Below are the code and all the weights of a small trained network. Each question names an input and a target symbol and asks about switching units off, where a switched-off unit gives its printed mean instead of its output.

import numpy as np


def w(rows, s, z=0):
    codes = np.array(rows[::2]) - 128.0
    scale = np.full(codes.shape[1], s)
    scale[-1] = z or s
    return codes * scale


def norm(h):
    return h / np.sqrt((h * h).mean(-1, keepdims=True) + 1e-5)


def f(y):
    return y / 2 * (1 + np.tanh(0.7978845608 * (y + 0.044715 * y**3)))


def softmax(a):
    e = np.exp(a - a.max(-1, keepdims=True))
    return e / e.sum(-1, keepdims=True)


def log_softmax(a):
    a = a - a.max(-1, keepdims=True)
    return a - np.log(np.exp(a).sum(-1, keepdims=True))


def net(x, mask):
    ids = ['δεθξπτω'.index(c) for c in x.split()]
    T = len(ids)
    res = E[ids] + P[:T]
    r = norm(res)
    for j in range(2):
        rows = slice(3 * j, 3 * j + 3)
        q, k, v = (r @ M[0][rows].T for M in (Q, K, V))
        z = softmax(np.where(np.tri(T) > 0, q @ k.T / 3**0.5, -1e9)) @ v
        o = O[0][rows]
        res = res + np.where(mask[j], z, o[:, -1]) @ o[:, :-1]
    y = f(norm(res) @ A[0][:, :-1].T + A[0][:, -1])
    res = res + np.where(mask[2:6], y, B[0][:, -1]) @ B[0][:, :-1]
    return log_softmax(norm(res)[-1] @ U[:, :-1].T + U[:, -1])


Q, K, V, O, A, B = {}, {}, {}, {}, {}, {}
E = w([
[107,44,132,190,199,149],'δ',
[55,87,211,151,106,82],'ε',
[124,68,50,152,130,58],'θ',
[254,229,173,208,165,156],'ξ',
[15,33,128,210,241,168],'π',
[71,116,178,133,53,107],'τ',
[160,53,145,33,123,119],'ω',
],0.0061)
P = w([
[155,100,80,76,4,149],'0',
[128,6,70,121,100,40],'1',
[160,115,119,124,68,171],'2',
[115,97,70,130,177,69],'3',
[159,136,139,130,93,172],'4',
[75,124,56,131,197,92],'5',
[149,145,145,126,119,165],'6',
[52,151,76,121,218,77],'7',
[146,160,162,137,127,155],'8',
[29,195,88,121,223,86],'9',
[111,186,164,152,145,167],'10',
[18,228,94,116,222,78],'11',
[128,187,162,144,167,160],'12',
],0.0048)
Q[0] = w([
[131,146,136,188,127,122],'h1',
[59,149,162,182,156,138],'h1',
[176,226,31,196,149,2],'h1',
[124,108,142,125,101,76],'h2',
[114,180,92,93,121,49],'h2',
[32,147,98,223,143,144],'h2',
],0.0086)
K[0] = w([
[108,220,99,204,143,70],'h1',
[2,214,98,123,219,79],'h1',
[199,182,162,253,90,171],'h1',
[28,89,91,133,142,143],'h2',
[88,117,47,101,64,86],'h2',
[110,194,127,229,198,67],'h2',
],0.0064)
V[0] = w([
[130,163,73,221,103,92],'h1',
[94,68,129,187,43,125],'h1',
[119,183,75,99,167,34],'h1',
[63,66,102,143,132,145],'h2',
[74,113,181,107,89,117],'h2',
[165,90,213,254,144,224],'h2',
],0.0062)
O[0] = w([
[119,121,86,72,101,13,186],'h1',
[149,171,131,128,137,81,99],'h1',
[184,2,106,141,116,136,114],'h1',
[125,89,76,116,126,175,91],'h2',
[131,100,82,227,148,145,54],'h2',
[201,145,125,90,70,121,253],'h2',
],0.0062,0.0041)
A[0] = w([
[55,79,126,134,192,105,54],'n1',
[102,43,81,86,96,64,255],'n2',
[190,196,254,121,105,83,140],'n3',
[183,156,173,132,111,94,32],'n4',
],0.0083,0.0013)
B[0] = w([
[100,160,158,65,147,69,175],'n1',
[254,134,136,152,153,66,184],'n2',
[59,94,138,77,215,79,255],'n3',
[69,179,130,111,93,149,179],'n4',
],0.0079,0.0092)
U = w([
[137,158,108,77,57,139,15],'δ',
[88,128,137,182,87,98,10],'ε',
[254,88,146,132,113,54,235],'θ',
[45,151,142,34,167,45,171],'ξ',
[101,104,4,102,127,147,18],'π',
[101,142,134,146,54,107,43],'τ',
[136,37,202,118,119,214,249],'ω',
],0.0065,0.0021)

Each question gives the input, a string of symbols that net reads in full, and the target symbol t.
The units are the heads (3 rows each of Q, K, V and O) and the neurons (one row each of A and B). Each row of codes is followed by its name. A weight is (code - 128) times the scale printed after its matrix; where a second scale follows, it is the last column's (O, A, B and U).
mask holds one flag per unit, heads first, then neurons. A switched-off unit (its flag False) gives its mean, the last column of its rows in O or B, instead of its output. The means were averaged over made-up inputs and are rounded, as every weight is.
A unit's drop is (log p(t) with every unit on - log p(t) with that unit switched off) / (log p(t) with every unit on - log p(t) with every unit switched off).
The circuit of an input: a set's keep is (log p(t) with only the set's units on - log p(t) with every unit switched off) / (log p(t) with every unit on - log p(t) with every unit switched off). Starting from all 6 units, units are removed one at a time, each time the one whose removal leaves the highest keep (on an exact tie, the one counted first), for as long as the keep stays at least 0.8.
units of the circuit, in order: the units of the circuit, biggest drop first
k most important neurons: the k neurons with the biggest drops, biggest first
which heads matter: for each layer, one digit per head in row order, 1 if its drop is at least 0.15 and else 0, layers parted by /
input θ τ ε ξ ξ π, target θ: units of the circuit, in order	(n2, n3, h2)
input ω ω π ξ π ε, target θ: units of the circuit, in order	(n2, h2)
input ε ξ θ ξ ξ ξ ξ ξ ω, target ω: which heads matter	11
input ω θ ξ δ ε ε θ τ δ, target θ: which heads matter	10
input ω θ ξ ξ θ ω ω ω ε, target ω: which heads matter	10
input ξ θ π π θ ω, target θ: which heads matter	00
input θ π π, target θ: most important neuron	(n3)
input ω π δ, target ω: which heads matter	11
input ω ξ τ ξ π ω ξ θ ξ ω τ, target ω: units of the circuit, in order	(h1, n1)
input ξ ξ ξ ξ π θ ξ θ ω π δ ω π, target ω: 2 most important neurons	(n3, n2)
input δ ξ ξ ω τ π ξ π ξ ω π, target ω: 3 most important neurons	(n3, n2, n4)
input π ξ ω δ, target θ: 2 most important neurons	(n3, n2)
input ε π π π ω ξ, target θ: units of the circuit, in order	(h1, h2, n3)
input θ π π ξ ε ξ δ ξ ξ π ξ τ, target θ: 2 most important neurons	(n2, n3)
input ξ θ τ, target θ: which heads matter	01
input ε ω ω ε δ, target ω: which heads matter	10
input ξ ξ θ ξ ξ ω, target θ: which heads matter	00
input θ ξ ξ ω τ, target ω: most important neuron	(n1)
input π π ξ π π ω ω ε, target θ: 3 most important neurons	(n2, n3, n4)
input τ δ ξ ω π ω π ξ π ξ ξ θ, target θ: 3 most important neurons	(n2, n3, n4)
